Below are the code and all the weights of a small trained network. Each question names an input and a target symbol and asks about switching units off, where a switched-off unit gives its printed mean instead of its output.

import numpy as np


def w(rows, s, z=0):
    codes = np.array(rows[::2]) - 128.0
    scale = np.full(codes.shape[1], s)
    scale[-1] = z or s
    return codes * scale


def softmax(a):
    e = np.exp(a - a.max(-1, keepdims=True))
    return e / e.sum(-1, keepdims=True)


def log_softmax(a):
    a = a - a.max(-1, keepdims=True)
    return a - np.log(np.exp(a).sum(-1, keepdims=True))


def net(x, mask):
    ids = ['αδεηλτφω'.index(c) for c in x.split()]
    T = len(ids)
    res = E[ids] + P[:T]
    u = 0
    for l in range(3):
        r = res
        for j in range(2):
            rows = slice(2 * j, 2 * j + 2)
            q, k, v = (r @ M[l][rows].T for M in (Q, K, V))
            z = softmax(np.where(np.tri(T) > 0, q @ k.T / 2**0.5, -1e9)) @ v
            o = O[l][rows]
            res = res + np.where(mask[u + j], z, o[:, -1]) @ o[:, :-1]
        u += 2
    return log_softmax(res[-1] @ U[:, :-1].T + U[:, -1])


Q, K, V, O = {}, {}, {}, {}
E = w([
[3,161,15,21,12,16,12],'α',
[127,189,239,194,195,96,190],'δ',
[164,185,238,176,217,198,105],'ε',
[60,186,88,251,240,130,116],'η',
[203,50,133,239,230,250,27],'λ',
[65,110,247,62,177,128,218],'τ',
[192,38,241,66,201,248,138],'φ',
[44,27,16,94,218,234,243],'ω',
],0.0053)
P = w([
[90,90,153,194,127,250,111],'0',
[4,252,238,187,233,65,162],'1',
[29,198,202,178,249,152,84],'2',
[57,170,160,189,244,198,57],'3',
[242,20,80,3,143,135,96],'4',
[165,99,125,111,134,106,114],'5',
[122,123,125,155,146,95,115],'6',
[32,124,97,224,177,149,83],'7',
[104,58,76,120,119,183,73],'8',
[142,26,45,89,90,204,72],'9',
[70,64,103,172,88,192,108],'10',
[27,60,94,199,87,211,101],'11',
[14,82,127,228,105,203,107],'12',
],0.005)
Q[0] = w([
[3,144,21,148,21,103,11],'L0H0',
[190,44,27,32,39,64,30],'L0H0',
[164,25,65,167,167,210,123],'L0H1',
[227,61,108,9,76,45,109],'L0H1',
],0.0052)
K[0] = w([
[54,70,11,10,5,15,9],'L0H0',
[5,247,168,79,94,3,175],'L0H0',
[27,201,57,75,83,27,120],'L0H1',
[73,216,245,156,216,97,223],'L0H1',
],0.0052)
V[0] = w([
[158,40,8,174,164,239,13],'L0H0',
[91,207,11,47,14,5,46],'L0H0',
[53,174,7,192,142,12,166],'L0H1',
[171,69,103,10,11,3,208],'L0H1',
],0.0051)
O[0] = w([
[127,116,37,83,235,15,52,216],'L0H0',
[106,202,67,149,2,98,81,11],'L0H0',
[216,236,21,227,119,224,183,99],'L0H1',
[223,210,123,66,15,206,128,3],'L0H1',
],0.005,0.0068)
Q[1] = w([
[154,197,74,130,63,144,200],'L1H0',
[4,134,180,203,228,103,72],'L1H0',
[72,205,151,23,132,89,228],'L1H1',
[204,118,12,6,114,141,202],'L1H1',
],0.0047)
K[1] = w([
[139,84,248,187,192,150,178],'L1H0',
[157,73,2,65,115,204,98],'L1H0',
[254,15,210,189,232,230,224],'L1H1',
[208,196,244,231,205,19,147],'L1H1',
],0.0049)
V[1] = w([
[16,201,155,252,162,20,53],'L1H0',
[239,119,17,204,198,253,247],'L1H0',
[226,242,209,195,75,14,14],'L1H1',
[160,149,27,74,37,145,5],'L1H1',
],0.0045)
O[1] = w([
[5,166,134,239,119,37,154,201],'L1H0',
[254,73,28,210,220,227,192,124],'L1H0',
[229,23,200,216,13,25,21,3],'L1H1',
[242,122,77,55,118,69,12,2],'L1H1',
],0.0048,0.0073)
Q[2] = w([
[223,100,120,64,28,64,128],'L2H0',
[183,114,196,164,79,22,89],'L2H0',
[231,168,62,2,11,125,200],'L2H1',
[213,239,187,140,11,61,129],'L2H1',
],0.005)
K[2] = w([
[99,173,203,161,246,147,217],'L2H0',
[164,83,176,159,254,178,136],'L2H0',
[26,225,214,218,232,119,202],'L2H1',
[70,53,226,168,237,196,193],'L2H1',
],0.0049)
V[2] = w([
[202,46,252,127,90,117,137],'L2H0',
[213,30,218,243,139,157,158],'L2H0',
[173,9,210,2,161,111,72],'L2H1',
[163,58,9,248,226,45,27],'L2H1',
],0.0048)
O[2] = w([
[43,33,128,180,161,180,80,1],'L2H0',
[47,8,131,230,89,93,134,86],'L2H0',
[49,41,15,15,244,204,10,108],'L2H1',
[241,26,139,113,222,3,197,216],'L2H1',
],0.0051,0.0079)
U = w([
[165,218,214,68,62,46,84,255],'α',
[99,75,154,238,37,183,156,192],'δ',
[58,79,156,160,98,112,112,63],'ε',
[179,82,117,215,85,75,232,12],'η',
[150,16,98,23,219,1,81,120],'λ',
[97,158,127,167,83,248,85,203],'τ',
[55,103,58,42,168,180,35,93],'φ',
[251,230,62,52,230,230,162,90],'ω',
],0.0048,0.0041)

Each question gives the input, a string of symbols that net reads in full, and the target symbol t.
The units are the heads (2 rows each of Q, K, V and O). Each row of codes is followed by its name. A weight is (code - 128) times the scale printed after its matrix; where a second scale follows, it is the last column's (O and U).
mask holds one flag per head, layer by layer. A switched-off head (its flag False) gives its mean, the last column of its rows in O, instead of its output. The means were averaged over made-up inputs and are rounded, as every weight is.
A unit's drop is (log p(t) with every unit on - log p(t) with that unit switched off) / (log p(t) with every unit on - log p(t) with every unit switched off).
The circuit of an input: a set's keep is (log p(t) with only the set's units on - log p(t) with every unit switched off) / (log p(t) with every unit on - log p(t) with every unit switched off). Starting from all 6 units, units are removed one at a time, each time the one whose removal leaves the highest keep (on an exact tie, the one counted first), for as long as the keep stays at least 0.8.
units of the circuit, in order: the units of the circuit, biggest drop first
unit that matters most: the unit with the biggest drop
heads that matter: for each layer, one digit per head in row order, 1 if its drop is at least 0.15 and else 0, layers parted by /
input ε α ε λ, target λ: unit that matters most => L1H1
input α φ η η ω λ ω λ ω τ η ε, target ω: units of the circuit, in order => (L2H0, L1H0)
input ω τ λ α ω ω, target ω: heads that matter => 00 / 00 / 10
input ε τ α λ ω δ, target ω: heads that matter => 01 / 10 / 10
input δ λ η, target δ: heads that matter => 10 / 01 / 11
input φ δ ω η, target φ: heads that matter => 01 / 10 / 01
input δ φ ω φ, target δ: units of the circuit, in order => (L2H0, L1H1, L0H0, L2H1)
input φ λ λ τ, target φ: units of the circuit, in order => (L2H1, L0H1, L1H0)
input λ φ η φ φ λ τ ε α, target α: units of the circuit, in order => (L0H0, L2H0, L2H1)
input ε λ φ, target ε: heads that matter => 01 / 01 / 10
input ω ω α α α α η, target α: units of the circuit, in order => (L0H0, L2H0, L1H0)
input τ δ λ ω ω λ φ φ ω ω ε η λ, target ω: heads that matter => 00 / 11 / 00
input ω ε τ α, target α: heads that matter => 10 / 00 / 11
input η ω φ φ, target η: heads that matter => 11 / 11 / 01
input τ ω ε λ φ α τ δ ω τ, target ω: units of the circuit, in order => (L2H0, L0H0)
input λ φ λ α δ, target α: units of the circuit, in order => (L1H0, L0H0, L2H0, L2H1)
input δ δ τ, target δ: unit that matters most => L0H0
input δ λ ω φ η ω λ η α λ λ ε, target λ: units of the circuit, in order => (L1H1, L0H0, L2H1)
input τ ω λ, target τ: units of the circuit, in order => (L2H1, L1H1, L0H0, L0H1)
input τ α φ α α λ α δ, target α: unit that matters most => L0H0
input λ η ω ω η, target η: units of the circuit, in order => (L2H1, L0H1, L1H0, L1H1)
input λ α δ φ λ λ τ ε, target λ: units of the circuit, in order => (L1H1, L2H1)
input λ φ φ α φ τ λ λ λ φ ε η η, target λ: units of the circuit, in order => (L1H1, L0H0, L2H1)
input ω λ α φ ω φ α τ, target ω: heads that matter => 01 / 01 / 10
input φ δ λ, target φ: heads that matter => 01 / 10 / 01
input λ τ λ, target λ: heads that matter => 10 / 00 / 01
